Below is a small trained network, with its code and all its weights. Each question gives an input and a class and asks what happens when units are switched off, that is, made to give their printed mean instead of their output.

import numpy as np


def w(rows, s, z=0):
    codes = np.array(rows[::2]) - 128.0
    scale = np.full(codes.shape[1], s)
    scale[-1] = z or s
    return codes * scale


def f(y):
    return y / 2 * (1 + np.tanh(0.7978845608 * (y + 0.044715 * y**3)))


def log_softmax(a):
    a = a - a.max(-1, keepdims=True)
    return a - np.log(np.exp(a).sum(-1, keepdims=True))


def net(x, mask):
    res = np.array(x, float).reshape(1, 5) / 4 @ E
    y = f(res @ A[0][:, :-1].T + A[0][:, -1])
    res = res + np.where(mask, y, B[0][:, -1]) @ B[0][:, :-1]
    return log_softmax(res[-1] @ U[:, :-1].T + U[:, -1])


A, B = {}, {}
E = w([
[145,202,222,135,74,57,88],'x0',
[180,238,60,99,158,208,80],'x1',
[204,129,72,135,53,90,214],'x2',
[255,46,197,94,148,103,104],'x3',
[164,117,106,250,103,155,77],'x4',
],0.0095)
A[0] = w([
[113,86,74,116,151,164,156,102],'N0',
[197,140,127,107,170,128,121,154],'N1',
[108,127,152,105,185,165,86,126],'N2',
[4,207,69,180,113,117,159,161],'N3',
[97,78,181,142,134,86,174,109],'N4',
[111,149,156,61,144,123,165,2],'N5',
[60,75,142,140,88,112,146,98],'N6',
[178,148,82,112,110,108,190,73],'N7',
[102,130,132,120,164,116,54,106],'N8',
[141,72,77,122,171,139,133,96],'N9',
[157,57,168,107,144,100,139,91],'N10',
[131,157,104,77,142,162,52,174],'N11',
[180,168,105,129,90,145,158,209],'N12',
[137,108,93,108,76,92,161,96],'N13',
[79,98,159,177,190,113,94,155],'N14',
[117,155,109,26,123,130,130,112],'N15',
[72,108,167,102,204,143,99,79],'N16',
[116,139,150,54,172,103,173,72],'N17',
[134,168,155,95,112,87,122,102],'N18',
[100,115,140,133,175,134,95,78],'N19',
[125,82,87,97,174,165,176,94],'N20',
[134,96,84,139,72,96,135,156],'N21',
[133,200,173,121,112,88,134,210],'N22',
[205,72,144,114,154,141,62,76],'N23',
[162,135,95,205,113,141,50,175],'N24',
[118,96,94,104,187,142,159,135],'N25',
[153,97,144,137,137,157,129,44],'N26',
],0.012,0.002)
B[0] = w([
[123,116,129,183,145,61,87,174],'N0',
[105,213,65,88,121,139,78,175],'N1',
[110,138,114,118,120,110,170,182],'N2',
[254,162,92,60,94,107,62,252],'N3',
[58,188,74,155,203,210,95,195],'N4',
[147,57,193,150,66,140,106,170],'N5',
[101,170,75,137,146,187,73,185],'N6',
[68,174,168,109,90,109,176,182],'N7',
[100,149,175,111,107,88,200,170],'N8',
[111,129,169,156,113,79,102,169],'N9',
[142,184,69,96,116,144,99,190],'N10',
[48,180,140,163,146,155,165,195],'N11',
[23,128,143,135,156,128,189,180],'N12',
[134,142,158,108,83,132,176,170],'N13',
[80,117,166,106,60,138,165,181],'N14',
[152,66,158,208,100,237,94,187],'N15',
[131,176,180,104,75,117,167,194],'N16',
[192,67,173,167,60,198,90,186],'N17',
[143,108,183,169,163,94,98,168],'N18',
[136,157,164,108,87,85,176,157],'N19',
[134,148,177,180,168,64,111,181],'N20',
[105,154,152,122,98,151,170,168],'N21',
[93,106,146,176,225,76,64,191],'N22',
[180,175,82,80,95,122,95,196],'N23',
[149,43,174,201,82,185,130,189],'N24',
[133,139,141,169,152,105,75,170],'N25',
[187,130,114,134,123,112,117,141],'N26',
],0.0078,0.014)
U = w([
[176,45,170,166,57,204,142,79],'0',
[198,150,104,48,84,103,106,54],'1',
[134,108,177,183,165,5,118,108],'2',
[96,152,117,120,139,205,147,255],'3',
[111,133,172,88,59,91,237,89],'4',
[137,101,122,88,146,132,154,222],'5',
],0.014,0.0037)

Each question gives the input, the list of numbers given to net, and the class t.
The units are the neurons (one row each of A and B). Each row of codes is followed by its name. A weight is (code - 128) times the scale printed after its matrix; where a second scale follows, it is the last column's (A, B and U).
mask holds one flag per neuron, in row order. A switched-off neuron (its flag False) gives its mean, the last column of its row in B, instead of its output. The means were averaged over made-up inputs and are rounded, as every weight is.
A unit's drop is (log p(t) with every unit on - log p(t) with that unit switched off) / (log p(t) with every unit on - log p(t) with every unit switched off).
The circuit of an input: a set's keep is (log p(t) with only the set's units on - log p(t) with every unit switched off) / (log p(t) with every unit on - log p(t) with every unit switched off). Starting from the 12 units with the biggest drops (on a tie, the unit counted first), units are removed one at a time, each time the one whose removal leaves the highest keep (on an exact tie, the one counted first), for as long as the keep stays at least 0.8.
units of the circuit, in order: the units of the circuit, biggest drop first
top k neurons: the k neurons with the biggest drops, biggest first
drop when u is switched off: that unit's drop, to one decimal
input [-8,-6,2,6,-4], class 2: units of the circuit, in order => [N20]
input [1,-4,-8,5,-6], class 4: top 2 neurons => [N16 N8]
input [-6,7,-7,3,-8], class 0: top 2 neurons => [N15 N17]
input [5,-6,0,-1,3], class 3: units of the circuit, in order => [N4 N6]
input [-5,-3,-6,-5,-3], class 4: top 2 neurons => [N16 N14]
input [-4,-2,-6,-8,8], class 0: top 2 neurons => [N24 N14]
input [-4,-2,4,-4,0], class 1: top 2 neurons => [N3 N22]
input [-8,-8,-4,5,-6], class 2: top 4 neurons => [N20 N0 N9 N25]
input [6,8,8,-3,-3], class 3: top 2 neurons => [N15 N22]
input [3,-4,-6,-6,7], class 0: top 3 neurons => [N24 N14 N23]
input [-8,2,8,-5,-8], class 0: top 3 neurons => [N15 N17 N22]
input [-8,-3,-4,8,4], class 1: top 3 neurons => [N23 N10 N22]
input [2,7,6,-7,3], class 1: top 2 neurons => [N3 N4]
input [3,-7,7,3,-7], class 0: units of the circuit, in order => [N17]
input [1,-5,-6,1,-3], class 4: top 2 neurons => [N16 N14]
input [5,-5,4,5,-7], class 0: drop when N17 is switched off => 0.4
input [4,1,-6,1,-6], class 0: drop when N5 is switched off => 0.3
input [5,-7,2,4,-7], class 0: drop when N17 is switched off => 0.7
